Below is a small trained network, with its code and all its weights. Each question gives an input and a class and asks what happens when units are switched off, that is, made to give their printed mean instead of their output.

import numpy as np


def w(rows, s, z=0):
    codes = np.array(rows[::2]) - 128.0
    scale = np.full(codes.shape[1], s)
    scale[-1] = z or s
    return codes * scale


def f(y):
    return y / 2 * (1 + np.tanh(0.7978845608 * (y + 0.044715 * y**3)))


def log_softmax(a):
    a = a - a.max(-1, keepdims=True)
    return a - np.log(np.exp(a).sum(-1, keepdims=True))


def net(x, mask):
    res = np.array(x, float).reshape(1, 4) / 4 @ E
    y = f(res @ A[0][:, :-1].T + A[0][:, -1])
    res = res + np.where(mask, y, B[0][:, -1]) @ B[0][:, :-1]
    return log_softmax(res[-1] @ U[:, :-1].T + U[:, -1])


A, B = {}, {}
E = w([
[128,127,131],'x0',
[182,126,1],'x1',
[39,183,60],'x2',
[83,11,85],'x3',
],0.0097)
A[0] = w([
[225,174,24,149],'N1',
[43,137,86,118],'N2',
[55,152,101,120],'N3',
[41,147,198,137],'N4',
[100,61,119,107],'N5',
[176,9,151,254],'N6',
[140,186,169,180],'N7',
[112,171,207,180],'N8',
[142,181,154,178],'N9',
[192,173,50,58],'N10',
[54,61,100,116],'N11',
[167,198,149,125],'N12',
[78,143,51,117],'N13',
[97,139,95,173],'N14',
[236,90,147,209],'N15',
[76,151,100,55],'N16',
[48,47,146,116],'N17',
[168,193,121,102],'N18',
[71,198,71,159],'N19',
[187,100,50,149],'N20',
],0.011,0.0027)
B[0] = w([
[39,65,154,255],'N1',
[97,178,161,183],'N2',
[107,193,208,173],'N3',
[72,21,127,226],'N4',
[93,194,58,174],'N5',
[47,221,120,247],'N6',
[49,108,71,195],'N7',
[58,86,82,222],'N8',
[46,116,44,180],'N9',
[55,60,128,203],'N10',
[89,156,88,197],'N11',
[63,181,72,190],'N12',
[75,133,148,189],'N13',
[135,141,159,157],'N14',
[1,219,186,218],'N15',
[120,203,184,150],'N16',
[59,130,55,206],'N17',
[103,123,54,175],'N18',
[80,131,186,205],'N19',
[57,99,195,215],'N20',
],0.0066,0.0083)
U = w([
[104,230,209,103],'0',
[108,165,8,94],'1',
[101,53,150,122],'2',
[115,164,131,244],'3',
[158,150,96,177],'4',
[207,140,126,12],'5',
[229,106,128,21],'6',
[191,126,139,3],'7',
],0.012,0.0061)

Each question gives the input, the list of numbers given to net, and the class t.
The units are the neurons (one row each of A and B). Each row of codes is followed by its name. A weight is (code - 128) times the scale printed after its matrix; where a second scale follows, it is the last column's (A, B and U).
mask holds one flag per neuron, in row order. A switched-off neuron (its flag False) gives its mean, the last column of its row in B, instead of its output. The means were averaged over made-up inputs and are rounded, as every weight is.
A unit's drop is (log p(t) with every unit on - log p(t) with that unit switched off) / (log p(t) with every unit on - log p(t) with every unit switched off).
The circuit of an input: a set's keep is (log p(t) with only the set's units on - log p(t) with every unit switched off) / (log p(t) with every unit on - log p(t) with every unit switched off). Starting from the 12 units with the biggest drops (on a tie, the unit counted first), units are removed one at a time, each time the one whose removal leaves the highest keep (on an exact tie, the one counted first), for as long as the keep stays at least 0.8.
circuit, biggest first: the units of the circuit, biggest drop first
unit that matters most: the unit with the biggest drop
k most important neurons: the k neurons with the biggest drops, biggest first
drop when u is switched off: that unit's drop, to one decimal
input [-2,-8,7,8], class 1: circuit, biggest first	[N17]
input [3,8,4,-5], class 2: 2 most important neurons	[N1 N10]
input [0,-2,-4,5], class 1: circuit, biggest first	[N17 N5 N6]
input [0,1,-8,8], class 0: circuit, biggest first	[N15 N6]
input [6,3,-6,-7], class 1: circuit, biggest first	[N18 N9]
input [2,6,-3,-5], class 2: circuit, biggest first	[N1 N10]
input [-2,-6,6,6], class 0: 3 most important neurons	[N3 N2 N16]
input [-8,6,7,6], class 3: 2 most important neurons	[N15 N6]
input [-4,-4,3,-2], class 2: circuit, biggest first	[N4 N6]
input [0,4,-3,-7], class 1: 2 most important neurons	[N18 N12]
input [-7,2,8,-7], class 0: 2 most important neurons	[N19 N3]
input [4,8,-6,-7], class 2: 3 most important neurons	[N1 N10 N20]
input [3,-3,-6,7], class 1: 2 most important neurons	[N17 N5]
input [1,-6,1,0], class 2: unit that matters most	N4
input [-8,5,-8,3], class 0: 2 most important neurons	[N15 N6]
input [2,5,6,-4], class 0: drop when N4 is switched off	0.1
input [8,6,-4,5], class 3: drop when N6 is switched off	0.6
input [1,2,0,2], class 4: drop when N11 is switched off	0.0
